Here is a tiny trained network, its code and every weight. The questions are about switching its units off for an input and a class, where a switched-off unit gives its printed mean instead of its output.

import numpy as np


def w(rows, s, z=0):
    codes = np.array(rows[::2]) - 128.0
    scale = np.full(codes.shape[1], s)
    scale[-1] = z or s
    return codes * scale


def f(y):
    return y / 2 * (1 + np.tanh(0.7978845608 * (y + 0.044715 * y**3)))


def log_softmax(a):
    a = a - a.max(-1, keepdims=True)
    return a - np.log(np.exp(a).sum(-1, keepdims=True))


def net(x, mask):
    res = np.array(x, float).reshape(1, 2) / 4 @ E
    y = f(res @ A[0][:, :-1].T + A[0][:, -1])
    res = res + np.where(mask, y, B[0][:, -1]) @ B[0][:, :-1]
    return log_softmax(res[-1] @ U[:, :-1].T + U[:, -1])


A, B = {}, {}
E = w([
[199,188,167,254,202,103],'x0',
[204,55,229,67,155,224],'x1',
],0.0068)
A[0] = w([
[79,175,117,200,129,56,13],'n1',
[88,124,68,5,7,167,43],'n2',
[81,56,75,95,39,115,1],'n3',
[221,70,253,73,161,163,120],'n4',
[47,205,11,219,65,58,26],'n5',
[244,210,210,234,211,71,74],'n6',
[35,29,58,61,102,139,4],'n7',
[186,82,221,86,202,215,21],'n8',
[77,212,32,190,52,27,28],'n9',
[68,101,70,70,86,113,7],'n10',
[201,28,236,130,140,200,41],'n11',
[80,163,42,124,160,57,226],'n12',
[227,196,149,247,205,120,43],'n13',
[208,166,169,200,223,53,32],'n14',
],0.0054,0.0044)
B[0] = w([
[70,74,43,69,215,216,152],'n1',
[47,43,178,42,226,86,194],'n2',
[44,63,53,62,223,203,137],'n3',
[205,202,55,194,115,192,244],'n4',
[209,210,12,162,200,234,237],'n5',
[26,31,219,53,210,82,247],'n6',
[47,20,60,39,192,211,158],'n7',
[195,187,36,175,195,218,196],'n8',
[175,196,38,153,200,218,226],'n9',
[91,41,57,52,233,204,134],'n10',
[209,195,28,206,186,220,207],'n11',
[190,198,126,192,69,129,252],'n12',
[2,48,172,22,222,113,212],'n13',
[56,48,112,31,187,168,182],'n14',
],0.0065,0.0045)
U = w([
[191,199,51,218,172,213,4],'0',
[2,31,201,50,224,92,34],'1',
[172,180,215,219,17,49,249],'2',
],0.0074,0.0035)

Each question gives the input, the list of numbers given to net, and the class t.
The units are the neurons (one row each of A and B). Each row of codes is followed by its name. A weight is (code - 128) times the scale printed after its matrix; where a second scale follows, it is the last column's (A, B and U).
mask holds one flag per neuron, in row order. A switched-off neuron (its flag False) gives its mean, the last column of its row in B, instead of its output. The means were averaged over made-up inputs and are rounded, as every weight is.
A unit's drop is (log p(t) with every unit on - log p(t) with that unit switched off) / (log p(t) with every unit on - log p(t) with every unit switched off).
most important unit: the unit with the biggest drop
k most important neurons: the k neurons with the biggest drops, biggest first
drop when u is switched off: that unit's drop, to one decimal
input [6,4], class 1: most important unit => n6
input [-3,0], class 2: 3 most important neurons => [n6; n13; n14]
input [1,3], class 2: 2 most important neurons => [n5; n9]
input [8,7], class 1: 3 most important neurons => [n6; n13; n14]
input [-6,7], class 0: 2 most important neurons => [n4; n11]
input [-2,3], class 2: 2 most important neurons => [n5; n9]
input [4,-3], class 1: drop when n11 is switched off => 0.2
input [3,2], class 2: drop when n12 is switched off => -0.1
input [-2,0], class 2: drop when n6 is switched off => 0.1
input [7,6], class 1: 2 most important neurons => [n6; n13]
